Below is a small trained network, with its code and all its weights. Each question gives an input and a class and asks what happens when units are switched off, that is, made to give their printed mean instead of their output.

import numpy as np


def w(rows, s, z=0):
    codes = np.array(rows[::2]) - 128.0
    scale = np.full(codes.shape[1], s)
    scale[-1] = z or s
    return codes * scale


def norm(h):
    return h / np.sqrt((h * h).mean(-1, keepdims=True) + 1e-5)


def f(y):
    return np.maximum(y, 0)


def log_softmax(a):
    a = a - a.max(-1, keepdims=True)
    return a - np.log(np.exp(a).sum(-1, keepdims=True))


def net(x, mask):
    res = np.array(x, float).reshape(1, 3) / 4 @ E
    u = 0
    for l in range(2):
        y = f(norm(res) @ A[l][:, :-1].T + A[l][:, -1])
        res = res + np.where(mask[u : u + 9], y, B[l][:, -1]) @ B[l][:, :-1]
        u += 9
    return log_softmax(norm(res)[-1] @ U[:, :-1].T + U[:, -1])


A, B = {}, {}
E = w([
[75,145,189,45,62,139,155,242,144],'x0',
[161,3,153,149,180,102,58,182,65],'x1',
[93,145,102,136,95,102,90,114,90],'x2',
],0.0046)
A[0] = w([
[138,185,160,141,60,116,184,146,212,212],'L0N1',
[39,154,123,148,67,172,189,87,212,2],'L0N2',
[159,192,44,134,174,191,159,1,164,208],'L0N3',
[96,80,142,77,116,145,177,153,102,23],'L0N4',
[118,185,115,104,170,120,69,131,98,208],'L0N5',
[94,123,119,136,121,143,133,178,146,168],'L0N6',
[93,153,83,144,190,13,148,130,121,99],'L0N7',
[129,181,51,193,97,170,189,53,151,171],'L0N8',
[100,67,132,218,195,104,152,67,117,59],'L0N9',
],0.0054,0.00077)
B[0] = w([
[50,117,151,145,109,146,117,58,157,229],'L0N1',
[161,143,234,172,150,192,130,93,47,229],'L0N2',
[147,83,33,65,67,55,87,255,158,253],'L0N3',
[156,171,91,107,179,36,59,158,78,173],'L0N4',
[190,118,143,53,126,181,137,94,222,152],'L0N5',
[97,162,122,187,95,51,143,126,77,165],'L0N6',
[141,131,159,205,104,123,137,218,154,155],'L0N7',
[90,42,88,59,219,112,79,174,145,233],'L0N8',
[117,182,185,182,2,234,134,95,64,194],'L0N9',
],0.0053,0.0062)
A[1] = w([
[212,156,125,254,71,240,140,70,69,78],'L1N1',
[162,119,75,138,152,212,50,137,146,116],'L1N2',
[113,123,119,87,152,78,102,188,100,93],'L1N3',
[100,114,166,59,149,208,217,173,81,163],'L1N4',
[78,174,172,152,104,105,160,39,146,131],'L1N5',
[135,161,48,126,152,86,134,132,226,164],'L1N6',
[176,119,146,154,117,102,123,176,84,125],'L1N7',
[82,237,179,139,98,206,162,104,118,148],'L1N8',
[191,162,143,216,100,167,123,110,127,4],'L1N9',
],0.0071,0.0014)
B[1] = w([
[184,197,214,154,175,206,148,72,210,233],'L1N1',
[91,125,168,69,154,214,198,116,149,212],'L1N2',
[153,152,106,168,153,105,197,149,104,247],'L1N3',
[122,141,114,170,102,112,100,106,88,209],'L1N4',
[18,2,119,135,79,118,82,63,153,203],'L1N5',
[116,81,107,32,133,104,191,201,185,188],'L1N6',
[117,209,112,135,113,84,79,103,142,212],'L1N7',
[141,25,92,162,131,115,94,16,169,255],'L1N8',
[178,202,206,115,176,160,83,161,144,172],'L1N9',
],0.0079,0.0057)
U = w([
[103,79,54,41,118,158,170,212,173,149],'0',
[163,108,90,117,107,144,147,83,80,7],'1',
[139,196,114,174,129,45,105,201,50,140],'2',
[61,37,106,154,68,111,74,8,148,142],'3',
[183,187,187,146,146,214,105,79,168,154],'4',
],0.018,0.013)

Each question gives the input, the list of numbers given to net, and the class t.
The units are the neurons (one row each of A and B). Each row of codes is followed by its name. A weight is (code - 128) times the scale printed after its matrix; where a second scale follows, it is the last column's (A, B and U).
mask holds one flag per neuron, layer by layer. A switched-off neuron (its flag False) gives its mean, the last column of its row in B, instead of its output. The means were averaged over made-up inputs and are rounded, as every weight is.
A unit's drop is (log p(t) with every unit on - log p(t) with that unit switched off) / (log p(t) with every unit on - log p(t) with every unit switched off).
most important unit: the unit with the biggest drop
top k neurons: the k neurons with the biggest drops, biggest first
top k neurons in layer l: the k neurons of layer l with the biggest drops, biggest first
drop when u is switched off: that unit's drop, to one decimal
input [-1,8,2], class 4: most important unit => L0N3
input [0,2,6], class 4: top 2 neurons => L0N3, L0N8
input [6,1,-7], class 2: top 2 neurons in layer 0 => L0N4, L0N9
input [0,1,-3], class 4: top 2 neurons => L0N3, L0N8
input [1,8,3], class 2: top 2 neurons => L0N2, L1N8
input [1,-8,-8], class 3: top 2 neurons => L0N2, L0N1
input [1,-6,-4], class 3: top 2 neurons => L0N1, L0N2
input [0,-1,8], class 0: top 2 neurons in layer 0 => L0N5, L0N9
input [0,6,-3], class 4: top 2 neurons => L0N3, L0N8
input [-1,-5,2], class 0: drop when L1N8 is switched off => 0.0
input [1,3,2], class 2: drop when L0N2 is switched off => 0.2
input [-8,-1,3], class 0: drop when L0N3 is switched off => 0.7
